Below are the code and all the weights of a small trained network. Each question names an input and a target symbol and asks about switching units off, where a switched-off unit gives its printed mean instead of its output.

import numpy as np


def w(rows, s, z=0):
    codes = np.array(rows[::2]) - 128.0
    scale = np.full(codes.shape[1], s)
    scale[-1] = z or s
    return codes * scale


def norm(h):
    return h / np.sqrt((h * h).mean(-1, keepdims=True) + 1e-5)


def f(y):
    return y / 2 * (1 + np.tanh(0.7978845608 * (y + 0.044715 * y**3)))


def softmax(a):
    e = np.exp(a - a.max(-1, keepdims=True))
    return e / e.sum(-1, keepdims=True)


def log_softmax(a):
    a = a - a.max(-1, keepdims=True)
    return a - np.log(np.exp(a).sum(-1, keepdims=True))


def net(x, mask):
    ids = ['βζηλμτω'.index(c) for c in x.split()]
    T = len(ids)
    res = E[ids] + P[:T]
    u = 0
    for l in range(3):
        q, k, v = (norm(res) @ M[l].T for M in (Q, K, V))
        z = softmax(np.where(np.tri(T) > 0, q @ k.T / 4**0.5, -1e9)) @ v
        res = res + np.where(mask[u], z, O[l][:, -1]) @ O[l][:, :-1]
        u += 1
        y = f(norm(res) @ A[l][:, :-1].T + A[l][:, -1])
        res = res + np.where(mask[u : u + 4], y, B[l][:, -1]) @ B[l][:, :-1]
        u += 4
    return log_softmax(norm(res)[-1] @ U[:, :-1].T + U[:, -1])


Q, K, V, O, A, B = {}, {}, {}, {}, {}, {}
E = w([
[143,203,221,181,60],'β',
[106,179,210,164,46],'ζ',
[86,116,187,150,72],'η',
[166,213,191,163,107],'λ',
[118,95,220,132,86],'μ',
[135,120,57,188,212],'τ',
[102,166,254,183,190],'ω',
],0.00077)
P = w([
[175,85,134,175,126],'0',
[92,80,10,48,201],'1',
[208,67,101,164,81],'2',
[85,74,2,30,162],'3',
[202,105,99,135,69],'4',
[78,75,9,14,150],'5',
[209,138,127,117,72],'6',
[75,83,28,8,150],'7',
[208,152,160,109,78],'8',
],0.00054)
Q[0] = w([
[226,108,112,254,55],'0.h0',
[194,70,103,107,210],'0.h0',
[225,142,127,215,120],'0.h0',
[68,84,144,63,90],'0.h0',
],0.0034)
K[0] = w([
[90,198,25,174,215],'0.h0',
[223,14,175,136,206],'0.h0',
[146,206,97,199,228],'0.h0',
[68,65,97,3,44],'0.h0',
],0.0028)
V[0] = w([
[128,145,134,255,147],'0.h0',
[188,99,69,68,93],'0.h0',
[221,52,151,61,97],'0.h0',
[96,166,69,125,54],'0.h0',
],0.0012)
O[0] = w([
[162,149,169,51,163,225],'0.h0',
[107,130,193,253,138,3],'0.h0',
[157,86,124,210,91,102],'0.h0',
[23,153,189,139,142,38],'0.h0',
],0.0012,0.00059)
A[0] = w([
[106,134,200,32,39,252],'0.n0',
[200,234,236,161,105,150],'0.n1',
[82,6,125,120,167,148],'0.n2',
[196,84,75,225,124,43],'0.n3',
],0.0018,0.00036)
B[0] = w([
[166,249,112,163,158,206],'0.n0',
[57,59,39,152,142,246],'0.n1',
[112,124,63,167,82,126],'0.n2',
[88,199,178,99,115,102],'0.n3',
],0.0017,0.0013)
Q[1] = w([
[105,172,169,8,252],'1.h0',
[172,170,93,227,107],'1.h0',
[120,128,125,233,209],'1.h0',
[62,66,248,87,193],'1.h0',
],0.0025)
K[1] = w([
[251,237,145,86,92],'1.h0',
[30,107,161,173,208],'1.h0',
[161,159,201,181,151],'1.h0',
[221,143,136,160,78],'1.h0',
],0.0029)
V[1] = w([
[39,174,1,142,141],'1.h0',
[167,136,19,74,64],'1.h0',
[229,153,70,51,52],'1.h0',
[197,235,117,59,128],'1.h0',
],0.001)
O[1] = w([
[175,20,120,126,162,97],'1.h0',
[169,155,167,130,249,5],'1.h0',
[152,168,145,185,195,11],'1.h0',
[180,130,130,207,128,112],'1.h0',
],0.0013,0.00026)
A[1] = w([
[54,219,190,127,5,8],'1.n0',
[201,87,148,86,58,251],'1.n1',
[170,161,36,13,3,71],'1.n2',
[99,107,120,106,63,89],'1.n3',
],0.0014,0.00014)
B[1] = w([
[168,117,133,23,179,170],'1.n0',
[98,206,85,227,226,158],'1.n1',
[144,5,171,184,111,251],'1.n2',
[87,72,159,144,255,98],'1.n3',
],0.0012,0.00022)
Q[2] = w([
[125,237,210,215,199],'2.h0',
[114,250,178,72,228],'2.h0',
[75,106,100,8,155],'2.h0',
[180,237,184,254,133],'2.h0',
],0.0033)
K[2] = w([
[122,233,194,225,159],'2.h0',
[167,253,135,186,104],'2.h0',
[156,133,56,114,53],'2.h0',
[124,188,202,158,192],'2.h0',
],0.0046)
V[2] = w([
[100,222,128,166,123],'2.h0',
[247,65,115,84,37],'2.h0',
[219,104,61,75,48],'2.h0',
[98,124,45,62,89],'2.h0',
],0.0015)
O[2] = w([
[120,105,33,93,110,155],'2.h0',
[118,240,235,62,165,4],'2.h0',
[64,215,197,57,176,14],'2.h0',
[6,153,160,139,173,84],'2.h0',
],0.0019,0.00028)
A[2] = w([
[249,156,59,88,190,41],'2.n0',
[86,242,171,14,218,87],'2.n1',
[144,199,137,144,114,133],'2.n2',
[37,3,55,32,189,2],'2.n3',
],0.0018,0.00056)
B[2] = w([
[91,139,248,181,106,253],'2.n0',
[137,69,97,180,105,187],'2.n1',
[93,167,218,39,194,148],'2.n2',
[207,195,223,89,88,195],'2.n3',
],0.0015,0.00033)
U = w([
[44,134,75,22,91,35],'β',
[173,112,34,23,217,79],'ζ',
[11,42,207,60,99,41],'η',
[29,219,45,145,132,97],'λ',
[254,156,251,50,78,194],'μ',
[101,175,210,222,227,100],'τ',
[193,16,11,247,44,251],'ω',
],0.0063,0.0028)

Each question gives the input, a string of symbols that net reads in full, and the target symbol t.
The units are the heads (4 rows each of Q, K, V and O) and the neurons (one row each of A and B). Each row of codes is followed by its name. A weight is (code - 128) times the scale printed after its matrix; where a second scale follows, it is the last column's (O, A, B and U).
mask holds one flag per unit, layer by layer, with each layer's heads first. A switched-off unit (its flag False) gives its mean, the last column of its rows in O or B, instead of its output. The means were averaged over made-up inputs and are rounded, as every weight is.
A unit's drop is (log p(t) with every unit on - log p(t) with that unit switched off) / (log p(t) with every unit on - log p(t) with every unit switched off).
The circuit of an input: a set's keep is (log p(t) with only the set's units on - log p(t) with every unit switched off) / (log p(t) with every unit on - log p(t) with every unit switched off). Starting from the 12 units with the biggest drops (on a tie, the unit counted first), units are removed one at a time, each time the one whose removal leaves the highest keep (on an exact tie, the one counted first), for as long as the keep stays at least 0.8.
units of the circuit, in order: the units of the circuit, biggest drop first
unit that matters most: the unit with the biggest drop
top k neurons: the k neurons with the biggest drops, biggest first
k most important neurons of layer l: the k neurons of layer l with the biggest drops, biggest first
input β λ μ, target μ: units of the circuit, in order : 2.h0
input λ λ η λ τ ω λ ω μ, target ω: units of the circuit, in order : 2.n3, 1.n1
input ζ ω ω τ λ β μ ω λ, target ω: top 2 neurons : 0.n1, 2.n3
input τ λ λ, target τ: units of the circuit, in order : 2.h0, 0.n0, 2.n3
input ω ω λ ω ω τ ω λ, target μ: 2 most important neurons of layer 0 : 0.n2, 0.n1
input ω λ β τ μ, target τ: top 3 neurons : 0.n0, 1.n1, 2.n3
input τ λ τ, target τ: 3 most important neurons of layer 0 : 0.n1, 0.n0, 0.n3
input ζ λ η, target λ: units of the circuit, in order : 2.h0, 1.n1, 2.n0
input ω ω λ τ β η, target η: units of the circuit, in order : 2.h0, 1.n2
input ω λ ω τ η μ η, target μ: top 2 neurons : 1.n0, 0.n0
input ω ω λ η ω η β, target ω: 2 most important neurons of layer 1 : 1.n2, 1.n1
input ω ω μ μ, target ω: top 4 neurons : 0.n2, 1.n1, 0.n1, 1.n2
input λ λ λ, target λ: top 4 neurons : 0.n1, 2.n3, 1.n2, 1.n3
input λ μ ω λ ω μ λ, target ω: top 3 neurons : 1.n2, 0.n1, 2.n3
input λ μ β η η λ ω ζ ζ, target ω: top 3 neurons : 0.n1, 1.n2, 2.n3
input τ ω λ λ λ λ τ, target τ: unit that matters most : 2.n0
input ω ω λ η, target η: 2 most important neurons of layer 0 : 0.n1, 0.n2
input η η η τ β, target τ: top 4 neurons : 1.n0, 2.n3, 0.n1, 2.n2
input λ ζ β η λ, target λ: top 3 neurons : 0.n1, 2.n3, 0.n0
input ω β μ η τ μ ω ω, target μ: unit that matters most : 2.n3
input η ω β λ β, target λ: top 2 neurons : 0.n1, 2.n3
input μ ω β μ λ β ω λ ζ, target ω: top 4 neurons : 0.n1, 1.n2, 2.n3, 0.n0
input ζ ω ζ ω η λ ζ, target λ: 3 most important neurons of layer 0 : 0.n1, 0.n0, 0.n2
input ω λ λ ω λ ω, target τ: top 4 neurons : 0.n1, 2.n1, 1.n0, 2.n0
input μ τ λ, target τ: top 3 neurons : 0.n1, 2.n3, 2.n2
input μ λ η, target μ: 2 most important neurons of layer 2 : 2.n2, 2.n0
